Below is a small trained network, with its code and all its weights. Each question gives an input and a class and asks what happens when units are switched off, that is, made to give their printed mean instead of their output.

import numpy as np


def w(rows, s, z=0):
    codes = np.array(rows[::2]) - 128.0
    scale = np.full(codes.shape[1], s)
    scale[-1] = z or s
    return codes * scale


def norm(h):
    return h / np.sqrt((h * h).mean(-1, keepdims=True) + 1e-5)


def f(y):
    return y / 2 * (1 + np.tanh(0.7978845608 * (y + 0.044715 * y**3)))


def log_softmax(a):
    a = a - a.max(-1, keepdims=True)
    return a - np.log(np.exp(a).sum(-1, keepdims=True))


def net(x, mask):
    res = np.array(x, float).reshape(1, 2) / 4 @ E
    u = 0
    for l in range(3):
        y = f(norm(res) @ A[l][:, :-1].T + A[l][:, -1])
        res = res + np.where(mask[u : u + 15], y, B[l][:, -1]) @ B[l][:, :-1]
        u += 15
    return log_softmax(norm(res)[-1] @ U[:, :-1].T + U[:, -1])


A, B = {}, {}
E = w([
[71,107,210],'x0',
[144,4,103],'x1',
],0.0039)
A[0] = w([
[112,165,125,205],'L0N1',
[28,102,206,19],'L0N2',
[113,88,118,210],'L0N3',
[146,115,148,83],'L0N4',
[144,154,150,158],'L0N5',
[151,120,155,3],'L0N6',
[173,139,174,78],'L0N7',
[17,194,159,27],'L0N8',
[62,102,92,88],'L0N9',
[156,160,193,19],'L0N10',
[154,136,142,159],'L0N11',
[113,105,168,135],'L0N12',
[254,90,133,194],'L0N13',
[82,200,81,191],'L0N14',
[101,103,163,27],'L0N15',
],0.0079,0.0024)
B[0] = w([
[79,54,134,190],'L0N1',
[12,95,174,229],'L0N2',
[114,174,214,197],'L0N3',
[83,120,104,111],'L0N4',
[145,67,118,154],'L0N5',
[66,109,75,83],'L0N6',
[94,153,92,110],'L0N7',
[185,180,150,223],'L0N8',
[115,173,137,121],'L0N9',
[125,107,116,118],'L0N10',
[120,125,165,145],'L0N11',
[42,181,140,156],'L0N12',
[69,183,217,252],'L0N13',
[104,118,254,232],'L0N14',
[128,114,94,117],'L0N15',
],0.0033,0.0025)
A[1] = w([
[152,176,69,156],'L1N1',
[182,142,102,74],'L1N2',
[110,182,113,96],'L1N3',
[102,164,117,42],'L1N4',
[146,89,129,3],'L1N5',
[227,156,106,71],'L1N6',
[161,1,119,116],'L1N7',
[114,128,138,70],'L1N8',
[197,155,67,159],'L1N9',
[101,51,117,105],'L1N10',
[152,100,208,222],'L1N11',
[139,190,109,93],'L1N12',
[118,71,101,173],'L1N13',
[61,169,169,81],'L1N14',
[163,142,67,199],'L1N15',
],0.0088,0.0026)
B[1] = w([
[140,103,186,138],'L1N1',
[52,92,165,128],'L1N2',
[171,126,192,133],'L1N3',
[159,96,210,114],'L1N4',
[183,165,217,110],'L1N5',
[61,74,168,164],'L1N6',
[173,200,186,190],'L1N7',
[129,133,131,122],'L1N8',
[41,17,176,159],'L1N9',
[180,206,175,153],'L1N10',
[43,216,41,254],'L1N11',
[150,157,160,140],'L1N12',
[154,255,131,144],'L1N13',
[161,78,98,199],'L1N14',
[51,81,149,140],'L1N15',
],0.0044,0.0047)
A[2] = w([
[200,2,193,160],'L2N1',
[100,66,93,174],'L2N2',
[226,86,131,152],'L2N3',
[79,49,242,182],'L2N4',
[78,122,118,24],'L2N5',
[67,65,143,147],'L2N6',
[95,161,105,169],'L2N7',
[186,206,131,108],'L2N8',
[235,96,128,53],'L2N9',
[107,147,67,56],'L2N10',
[111,224,184,66],'L2N11',
[2,161,50,151],'L2N12',
[169,248,149,165],'L2N13',
[154,103,59,7],'L2N14',
[142,6,143,252],'L2N15',
],0.0053,0.0027)
B[2] = w([
[27,94,181,125],'L2N1',
[53,143,115,137],'L2N2',
[72,169,135,98],'L2N3',
[60,204,253,215],'L2N4',
[90,169,211,120],'L2N5',
[53,110,206,165],'L2N6',
[132,54,81,182],'L2N7',
[108,217,237,148],'L2N8',
[44,159,164,92],'L2N9',
[94,97,36,120],'L2N10',
[209,168,162,193],'L2N11',
[18,18,171,254],'L2N12',
[213,203,136,220],'L2N13',
[149,95,3,90],'L2N14',
[27,208,123,146],'L2N15',
],0.0035,0.004)
U = w([
[65,119,162,252],'0',
[166,198,168,252],'1',
[67,93,56,183],'2',
[254,40,104,4],'3',
[179,64,77,4],'4',
[128,83,48,4],'5',
],0.0089,0.0027)

Each question gives the input, the list of numbers given to net, and the class t.
The units are the neurons (one row each of A and B). Each row of codes is followed by its name. A weight is (code - 128) times the scale printed after its matrix; where a second scale follows, it is the last column's (A, B and U).
mask holds one flag per neuron, layer by layer. A switched-off neuron (its flag False) gives its mean, the last column of its row in B, instead of its output. The means were averaged over made-up inputs and are rounded, as every weight is.
A unit's drop is (log p(t) with every unit on - log p(t) with that unit switched off) / (log p(t) with every unit on - log p(t) with every unit switched off).
unit that matters most: the unit with the biggest drop
k most important neurons: the k neurons with the biggest drops, biggest first
top k neurons in layer l: the k neurons of layer l with the biggest drops, biggest first
drop when u is switched off: that unit's drop, to one decimal
input [-3,4], class 1: unit that matters most -> L1N7
input [4,5], class 1: 2 most important neurons -> [L1N10, L1N7]
input [0,-3], class 2: 2 most important neurons -> [L1N11, L1N7]
input [-6,5], class 0: 4 most important neurons -> [L0N2, L0N14, L1N9, L0N1]
input [0,3], class 2: 2 most important neurons -> [L0N13, L0N3]
input [3,-3], class 2: 3 most important neurons -> [L1N7, L0N13, L1N10]
input [0,1], class 2: 4 most important neurons -> [L1N7, L1N10, L0N8, L1N13]
input [-6,6], class 0: 4 most important neurons -> [L0N2, L0N14, L1N9, L0N1]
input [-2,-3], class 2: 2 most important neurons -> [L1N7, L0N14]
input [-6,8], class 1: 2 most important neurons -> [L1N7, L0N13]
input [6,7], class 1: top 2 neurons in layer 1 -> [L1N10, L1N7]
input [-8,7], class 0: 2 most important neurons -> [L0N2, L1N9]
input [3,-2], class 2: 2 most important neurons -> [L1N7, L0N13]
input [-3,1], class 2: unit that matters most -> L0N13
input [2,1], class 2: drop when L0N12 is switched off -> -0.1
input [6,8], class 1: drop when L1N7 is switched off -> 0.5
input [2,-1], class 2: drop when L2N9 is switched off -> 0.0
input [-2,-1], class 2: drop when L2N12 is switched off -> 0.1
